[156 38 195 200]
[121 144 175 136]
[140 105 165 147]
=>
[156 38]
[121 144]
[140 105]

[167 176 232]
[129 148 137]
[93 130 143]
=>
[167 176]
[129 148]
[93 130]

[60 199 22 207 165]
[225 140 87 208 199]
[103 100 62 168 79]
[143 183 172 233 105]
[124 201 149 102 206]
=>
[60 199]
[225 140]
[103 100]

[182 79 90]
[112 236 130]
[106 199 126]
[93 47 220]
[121 128 137]
=>
[182 79]
[112 236]
[106 199]

[143 236 72 48]
[155 184 139 147]
[35 154 159 131]
=>
[143 236]
[155 184]
[35 154]

[40 144]
[53 125]
[119 51]
[208 120]
[145 218]
=>
[40 144]
[53 125]
[119 51]

[146 119 215 61 194]
[94 143 125 161 47]
[134 167 21 102 31]
[56 164 197 176 230]
=>
[146 119]
[94 143]
[134 167]

[76 28]
[91 232]
[27 111]
[153 238]
=>
[76 28]
[91 232]
[27 111]
---
[150 196 113 202 75 178 74 217 95 204 171]
[70 109 47 42 70 95 211 62 49 120 229]
=>
[171 204 95 217 74 178 75 202 113 196 150]
[229 120 49 62 211 95 70 42 47 109 70]

[107 166 135 180]
[132 116 76 79]
[171 65 121 104]
[100 125 126 64]
[151 106 110 25]
[89 86 193 171]
[94 92 194 178]
=>
[180 135 166 107]
[79 76 116 132]
[104 121 65 171]
[64 126 125 100]
[25 110 106 151]
[171 193 86 89]
[178 194 92 94]

[53 78 212 101 164 126]
[76 106 222 117 155 113]
[89 102 174 31 155 149]
[182 153 53 101 68 97]
=>
[126 164 101 212 78 53]
[113 155 117 222 106 76]
[149 155 31 174 102 89]
[97 68 101 53 153 182]

[87 86 90 147 84 161 161 184 184 115 109 113 116]
[60 134 130 115 54 140 162 116 182 95 83 92 164]
[200 105 106 138 178 160 156 109 100 123 96 119 133]
[118 83 113 210 144 154 114 132 103 83 139 83 192]
=>
[116 113 109 115 184 184 161 161 84 147 90 86 87]
[164 92 83 95 182 116 162 140 54 115 130 134 60]
[133 119 96 123 100 109 156 160 178 138 106 105 200]
[192 83 139 83 103 132 114 154 144 210 113 83 118]

[233 34]
[226 109]
=>
[34 233]
[109 226]

[108 136 28 137 135 129]
[150 72 50 134 176 124]
[130 60 210 134 136 126]
[148 153 232 128 156 127]
=>
[129 135 137 28 136 108]
[124 176 134 50 72 150]
[126 136 134 210 60 130]
[127 156 128 232 153 148]

[94 161 77 185 129 86 75 76 138 124 194 112 138]
[149 170 111 142 105 94 186 189 84 89 58 119 140]
[164 110 152 146 149 156 202 64 125 165 123 109 58]
[142 81 163 126 151 165 122 165 136 173 38 182 134]
=>
[138 112 194 124 138 76 75 86 129 185 77 161 94]
[140 119 58 89 84 189 186 94 105 142 111 170 149]
[58 109 123 165 125 64 202 156 149 146 152 110 164]
[134 182 38 173 136 165 122 165 151 126 163 81 142]
---
[58 222 120 160 90 141 115 194 23 37 121]
[234 94 190 63 103 31 72 83 187 143 60]
[57 73 36 101 168 34 96 116 26 34 27]
[128 122 169 39 119 229 124 129 153 78 235]
[216 63 219 70 63 61 24 232 137 215 61]
[180 231 40 232 67 222 209 95 156 47 117]
[102 178 68 38 183 219 44 93 186 222 62]
=>
[121 60 27 235 61 117 62]
[37 143 34 78 215 47 222]
[23 187 26 153 137 156 186]
[194 83 116 129 232 95 93]
[115 72 96 124 24 209 44]
[141 31 34 229 61 222 219]
[90 103 168 119 63 67 183]
[160 63 101 39 70 232 38]
[120 190 36 169 219 40 68]
[222 94 73 122 63 231 178]
[58 234 57 128 216 180 102]

[232 158 177]
[123 204 229]
=>
[177 229]
[158 204]
[232 123]

[217 68 89 125 134 182 132 179 139 172]
[75 191 103 177 97 66 91 77 170 161]
[110 104 180 84 139 144 141 132 73 45]
[168 101 87 196 51 68 50 160 159 199]
[66 208 111 117 176 146 169 53 161 125]
[161 98 140 54 207 236 203 138 96 84]
[133 142 133 110 166 150 178 127 143 137]
[225 50 96 170 71 109 77 211 140 199]
[103 179 107 184 99 58 109 111 183 194]
=>
[172 161 45 199 125 84 137 199 194]
[139 170 73 159 161 96 143 140 183]
[179 77 132 160 53 138 127 211 111]
[132 91 141 50 169 203 178 77 109]
[182 66 144 68 146 236 150 109 58]
[134 97 139 51 176 207 166 71 99]
[125 177 84 196 117 54 110 170 184]
[89 103 180 87 111 140 133 96 107]
[68 191 104 101 208 98 142 50 179]
[217 75 110 168 66 161 133 225 103]

[143 73 157]
[172 89 178]
[151 149 209]
[116 112 103]
=>
[157 178 209 103]
[73 89 149 112]
[143 172 151 116]

[152 121 135 154 184 189 148 84 90 156 127 166 145 68 226 81]
[109 151 160 112 193 120 193 175 133 117 156 132 130 140 132 139]
=>
[81 139]
[226 132]
[68 140]
[145 130]
[166 132]
[127 156]
[156 117]
[90 133]
[84 175]
[148 193]
[189 120]
[184 193]
[154 112]
[135 160]
[121 151]
[152 109]

[57 168 181 71 154 131]
[43 123 140 122 81 88]
[112 98 145 160 156 116]
[85 82 105 81 113 78]
[141 135 88 160 139 109]
=>
[131 88 116 78 109]
[154 81 156 113 139]
[71 122 160 81 160]
[181 140 145 105 88]
[168 123 98 82 135]
[57 43 112 85 141]

[146 128 127 122 125 145 130 125 119 144 122]
[100 91 96 98 129 103 88 125 119 90 156]
[83 81 109 122 77 138 118 125 129 154 142]
[140 117 136 146 153 138 91 171 150 165 129]
[37 107 145 138 101 152 88 184 47 223 74]
=>
[122 156 142 129 74]
[144 90 154 165 223]
[119 119 129 150 47]
[125 125 125 171 184]
[130 88 118 91 88]
[145 103 138 138 152]
[125 129 77 153 101]
[122 98 122 146 138]
[127 96 109 136 145]
[128 91 81 117 107]
[146 100 83 140 37]

[117 125 126 144 108 146 150 139 113 128 113]
[152 154 155 78 167 143 105 137 156 165 182]
[173 171 114 150 181 66 123 103 210 100 134]
[126 173 77 134 118 99 179 126 159 81 159]
[173 125 158 88 127 168 128 109 91 128 132]
[196 119 151 108 133 154 126 67 105 89 123]
[126 129 144 154 117 158 153 171 104 130 92]
=>
[113 182 134 159 132 123 92]
[128 165 100 81 128 89 130]
[113 156 210 159 91 105 104]
[139 137 103 126 109 67 171]
[150 105 123 179 128 126 153]
[146 143 66 99 168 154 158]
[108 167 181 118 127 133 117]
[144 78 150 134 88 108 154]
[126 155 114 77 158 151 144]
[125 154 171 173 125 119 129]
[117 152 173 126 173 196 126]

[116 134 143 182 123]
[142 191 235 159 167]
[118 109 71 152 105]
[146 133 104 142 131]
[104 101 84 188 95]
[145 173 198 114 162]
=>
[123 167 105 131 95 162]
[182 159 152 142 188 114]
[143 235 71 104 84 198]
[134 191 109 133 101 173]
[116 142 118 146 104 145]
---
[90 116 131 119 166 100 154 68]
[139 184 126 120 147 159 137 106]
[79 145 103 123 168 185 162 123]
[84 162 159 38 106 77 197 87]
=>
[79 145 103 123 168 185 162 123]
[84 162 159 38 106 77 197 87]
[90 116 131 119 166 100 154 68]
[139 184 126 120 147 159 137 106]

[124 151 175 110 133 107 109]
[143 166 214 123 169 119 131]
[87 146 169 117 111 105 100]
[63 68 132 145 88 140 154]
[138 143 120 190 167 160 147]
=>
[63 68 132 145 88 140 154]
[87 146 169 117 111 105 100]
[124 151 175 110 133 107 109]
[138 143 120 190 167 160 147]
[143 166 214 123 169 119 131]

[110 171 167 123 177 195 129 215]
[164 94 115 161 124 102 151 36]
[96 109 58 60 76 76 58 150]
=>
[96 109 58 60 76 76 58 150]
[110 171 167 123 177 195 129 215]
[164 94 115 161 124 102 151 36]

[115 100 113]
[130 96 153]
[126 129 156]
[106 136 83]
[135 112 117]
[152 143 129]
[124 143 122]
[111 93 111]
[122 166 111]
[154 125 136]
[93 97 147]
[90 213 111]
=>
[90 213 111]
[93 97 147]
[106 136 83]
[111 93 111]
[115 100 113]
[122 166 111]
[124 143 122]
[126 129 156]
[130 96 153]
[135 112 117]
[152 143 129]
[154 125 136]

[90 136 114 123 127 60 187 114]
[140 107 146 134 130 140 136 66]
[103 141 111 123 125 84 215 89]
[121 130 132 127 127 124 21 180]
=>
[90 136 114 123 127 60 187 114]
[103 141 111 123 125 84 215 89]
[121 130 132 127 127 124 21 180]
[140 107 146 134 130 140 136 66]

[105 161 115 93 149 54 116 138 49 147 127 35 67]
[143 106 139 157 117 165 144 145 152 130 142 143 168]
[116 137 113 147 145 127 146 116 115 141 111 115 137]
[153 131 143 144 132 169 136 131 184 123 139 191 154]
[133 136 143 120 128 108 127 151 104 138 146 85 114]
=>
[105 161 115 93 149 54 116 138 49 147 127 35 67]
[116 137 113 147 145 127 146 116 115 141 111 115 137]
[133 136 143 120 128 108 127 151 104 138 146 85 114]
[143 106 139 157 117 165 144 145 152 130 142 143 168]
[153 131 143 144 132 169 136 131 184 123 139 191 154]

[102 125 139]
[152 119 57]
[167 109 64]
[141 125 138]
[42 117 86]
[36 134 104]
[50 113 119]
[128 132 75]
[97 133 135]
[31 121 90]
[130 137 53]
=>
[31 121 90]
[36 134 104]
[42 117 86]
[50 113 119]
[97 133 135]
[102 125 139]
[128 132 75]
[130 137 53]
[141 125 138]
[152 119 57]
[167 109 64]
